Here is a tiny trained network, its code and every weight. The questions are about switching its units off for an input and a class, where a switched-off unit gives its printed mean instead of its output.

import numpy as np


def w(rows, s, z=0):
    codes = np.array(rows[::2]) - 128.0
    scale = np.full(codes.shape[1], s)
    scale[-1] = z or s
    return codes * scale


def f(y):
    return np.maximum(y, 0)


def log_softmax(a):
    a = a - a.max(-1, keepdims=True)
    return a - np.log(np.exp(a).sum(-1, keepdims=True))


def net(x, mask):
    res = np.array(x, float).reshape(1, 6) / 4 @ E
    y = f(res @ A[0][:, :-1].T + A[0][:, -1])
    res = res + np.where(mask, y, B[0][:, -1]) @ B[0][:, :-1]
    return log_softmax(res[-1] @ U[:, :-1].T + U[:, -1])


A, B = {}, {}
E = w([
[50,138,141],'x0',
[129,128,128],'x1',
[138,110,129],'x2',
[130,125,130],'x3',
[129,126,126],'x4',
[137,1,49],'x5',
],0.01)
A[0] = w([
[143,111,53,13],'neuron 1',
[126,165,59,3],'neuron 2',
[159,106,63,17],'neuron 3',
[124,99,89,57],'neuron 4',
[91,105,79,9],'neuron 5',
[91,168,179,88],'neuron 6',
[6,106,156,232],'neuron 7',
[147,143,174,56],'neuron 8',
[146,126,112,59],'neuron 9',
[132,141,157,86],'neuron 10',
[124,85,83,41],'neuron 11',
[144,171,116,39],'neuron 12',
[205,137,113,175],'neuron 13',
],0.016,0.0044)
B[0] = w([
[57,117,72,193],'neuron 1',
[58,75,184,128],'neuron 2',
[71,112,135,196],'neuron 3',
[18,195,118,186],'neuron 4',
[63,158,162,174],'neuron 5',
[39,28,39,210],'neuron 6',
[254,31,170,255],'neuron 7',
[2,150,83,160],'neuron 8',
[109,40,123,137],'neuron 9',
[116,124,20,153],'neuron 10',
[96,230,54,207],'neuron 11',
[16,120,137,148],'neuron 12',
[138,34,254,197],'neuron 13',
],0.0057,0.0084)
U = w([
[209,2,248,179],'0',
[56,249,52,2],'1',
[211,102,167,197],'2',
[184,116,191,105],'3',
],0.0063,0.0033)

Each question gives the input, the list of numbers given to net, and the class t.
The units are the neurons (one row each of A and B). Each row of codes is followed by its name. A weight is (code - 128) times the scale printed after its matrix; where a second scale follows, it is the last column's (A, B and U).
mask holds one flag per neuron, in row order. A switched-off neuron (its flag False) gives its mean, the last column of its row in B, instead of its output. The means were averaged over made-up inputs and are rounded, as every weight is.
A unit's drop is (log p(t) with every unit on - log p(t) with that unit switched off) / (log p(t) with every unit on - log p(t) with every unit switched off).
The circuit of an input: a set's keep is (log p(t) with only the set's units on - log p(t) with every unit switched off) / (log p(t) with every unit on - log p(t) with every unit switched off). Starting from the 12 units with the biggest drops (on a tie, the unit counted first), units are removed one at a time, each time the one whose removal leaves the highest keep (on an exact tie, the one counted first), for as long as the keep stays at least 0.8.
units of the circuit, in order: the units of the circuit, biggest drop first
k most important neurons: the k neurons with the biggest drops, biggest first
drop of u: that unit's drop, to one decimal
input [3,-7,7,-8,-6,7], class 1: 2 most important neurons	neuron 11; neuron 4
input [-3,2,-4,8,-6,6], class 1: units of the circuit, in order	neuron 7; neuron 11
input [-1,-4,2,-3,8,8], class 1: most important neuron	neuron 11
input [-2,-1,-1,6,2,6], class 1: 2 most important neurons	neuron 7; neuron 11
input [7,8,-3,-4,-5,-1], class 0: 2 most important neurons	neuron 7; neuron 11
input [-6,-8,-7,2,3,7], class 1: units of the circuit, in order	neuron 11; neuron 7
input [-5,-3,-2,-3,-8,8], class 1: units of the circuit, in order	neuron 11; neuron 7
input [-2,-2,-5,1,-3,5], class 1: units of the circuit, in order	neuron 7; neuron 11
input [5,8,5,4,2,6], class 1: 3 most important neurons	neuron 11; neuron 4; neuron 13
input [5,1,5,0,-5,-4], class 0: 3 most important neurons	neuron 7; neuron 11; neuron 4
input [8,-7,-8,-7,-8,0], class 0: drop of neuron 7	0.5
input [6,-2,5,3,-2,7], class 1: drop of neuron 6	-0.1
input [7,-6,4,-1,-4,-5], class 0: drop of neuron 7	0.9
